Below are the code and all the weights of a small trained network. Each question names an input and a target symbol and asks about switching units off, where a switched-off unit gives its printed mean instead of its output.

import numpy as np


def w(rows, s, z=0):
    codes = np.array(rows[::2]) - 128.0
    scale = np.full(codes.shape[1], s)
    scale[-1] = z or s
    return codes * scale


def f(y):
    return y / 2 * (1 + np.tanh(0.7978845608 * (y + 0.044715 * y**3)))


def softmax(a):
    e = np.exp(a - a.max(-1, keepdims=True))
    return e / e.sum(-1, keepdims=True)


def log_softmax(a):
    a = a - a.max(-1, keepdims=True)
    return a - np.log(np.exp(a).sum(-1, keepdims=True))


def net(x, mask):
    ids = ['Ξβδεζημ'.index(c) for c in x.split()]
    T = len(ids)
    res = E[ids] + P[:T]
    q, k, v = (res @ M[0].T for M in (Q, K, V))
    z = softmax(np.where(np.tri(T) > 0, q @ k.T / 2**0.5, -1e9)) @ v
    res = res + np.where(mask[0], z, O[0][:, -1]) @ O[0][:, :-1]
    y = f(res @ A[0][:, :-1].T + A[0][:, -1])
    res = res + np.where(mask[1:9], y, B[0][:, -1]) @ B[0][:, :-1]
    return log_softmax(res[-1] @ U[:, :-1].T + U[:, -1])


Q, K, V, O, A, B = {}, {}, {}, {}, {}, {}
E = w([
[131,164,149,153],'Ξ',
[29,209,152,128],'β',
[7,122,119,143],'δ',
[132,30,151,173],'ε',
[125,181,132,130],'ζ',
[162,66,141,148],'η',
[77,187,169,170],'μ',
],0.018)
P = w([
[254,98,203,6],'0',
[114,105,230,135],'1',
[153,104,81,136],'2',
[99,98,226,127],'3',
[161,147,90,155],'4',
[98,91,224,132],'5',
[166,172,97,167],'6',
[91,87,218,126],'7',
[173,195,105,174],'8',
[110,79,221,134],'9',
],0.014)
Q[0] = w([
[152,54,193,79],'h1',
[128,111,8,128],'h1',
],0.018)
K[0] = w([
[136,95,178,92],'h1',
[83,102,6,165],'h1',
],0.019)
V[0] = w([
[48,153,189,125],'h1',
[128,63,186,255],'h1',
],0.0095)
O[0] = w([
[48,80,91,20,82],'h1',
[245,135,247,49,254],'h1',
],0.014,0.0052)
A[0] = w([
[124,112,8,176,2],'n1',
[120,119,140,80,74],'n2',
[98,127,153,131,166],'n3',
[116,98,189,99,97],'n4',
[70,80,105,147,128],'n5',
[141,116,168,74,50],'n6',
[85,168,175,118,87],'n7',
[206,135,50,104,155],'n8',
],0.017,0.0076)
B[0] = w([
[128,246,154,114,149],'n1',
[138,136,132,200,141],'n2',
[184,87,176,102,165],'n3',
[145,194,90,92,248],'n4',
[109,124,81,110,180],'n5',
[164,124,69,198,222],'n6',
[177,108,92,155,163],'n7',
[90,102,98,169,155],'n8',
],0.014,0.017)
U = w([
[87,156,187,204,253],'Ξ',
[113,185,96,123,78],'β',
[136,101,95,100,165],'δ',
[140,148,69,154,42],'ε',
[78,197,123,235,60],'ζ',
[86,109,84,254,147],'η',
[165,193,182,34,164],'μ',
],0.0095,0.0059)

Each question gives the input, a string of symbols that net reads in full, and the target symbol t.
The units are the heads (2 rows each of Q, K, V and O) and the neurons (one row each of A and B). Each row of codes is followed by its name. A weight is (code - 128) times the scale printed after its matrix; where a second scale follows, it is the last column's (O, A, B and U).
mask holds one flag per unit, heads first, then neurons. A switched-off unit (its flag False) gives its mean, the last column of its rows in O or B, instead of its output. The means were averaged over made-up inputs and are rounded, as every weight is.
A unit's drop is (log p(t) with every unit on - log p(t) with that unit switched off) / (log p(t) with every unit on - log p(t) with every unit switched off).
The circuit of an input: a set's keep is (log p(t) with only the set's units on - log p(t) with every unit switched off) / (log p(t) with every unit on - log p(t) with every unit switched off). Starting from all 9 units, units are removed one at a time, each time the one whose removal leaves the highest keep (on an exact tie, the one counted first), for as long as the keep stays at least 0.8.
units of the circuit, in order: the units of the circuit, biggest drop first
most important unit: the unit with the biggest drop
top k neurons: the k neurons with the biggest drops, biggest first
drop when u is switched off: that unit's drop, to one decimal
input δ μ β ε ε δ ε η η δ, target ε: units of the circuit, in order : [n6, h1, n4, n7]
input β ζ ζ ε ε μ ζ ζ, target β: units of the circuit, in order : [h1, n1, n5]
input δ Ξ μ μ ε ε ε ε β η, target ε: units of the circuit, in order : [n6, h1, n4]
input β δ β δ β ε η η, target β: most important unit : n1
input ζ ε η ε δ ε, target ζ: units of the circuit, in order : [h1, n1]
input η δ ε ε β ε Ξ δ η η, target Ξ: units of the circuit, in order : [h1, n6, n4]
input ε μ η ε β ε β δ, target μ: units of the circuit, in order : [n3, h1]
input η η η η δ δ ε δ β δ, target Ξ: top 2 neurons : [n6, n4]
input Ξ η δ η δ β, target η: top 2 neurons : [n4, n7]
input δ Ξ ε ε Ξ η Ξ ε ε ζ, target ε: top 4 neurons : [n6, n4, n2, n7]
input ζ η μ ζ η δ, target ζ: top 2 neurons : [n1, n4]
input ε ε Ξ, target Ξ: top 2 neurons : [n4, n6]
input η μ δ ε Ξ δ Ξ ε ε ε, target Ξ: units of the circuit, in order : [h1, n6, n5]
input β μ μ, target μ: most important unit : n6
input μ ε ε η ε ε ε η, target δ: units of the circuit, in order : [h1, n6, n5, n1]
input Ξ μ ε η ζ η η, target η: top 2 neurons : [n8, n4]
input Ξ β δ η μ μ ε η, target η: top 2 neurons : [n4, n5]
input β Ξ ε η ε β η β δ μ, target β: top 3 neurons : [n1, n5, n6]
input μ η ε ε ε ζ η η δ μ, target δ: top 2 neurons : [n6, n3]
input ζ ε ε η Ξ δ β ε ε Ξ, target ζ: most important unit : h1
input η η δ ε μ ε, target Ξ: top 4 neurons : [n6, n4, n5, n7]
input β ε ε δ, target β: top 4 neurons : [n1, n5, n6, n3]
input δ β δ β, target ε: drop when n2 is switched off : 0.4
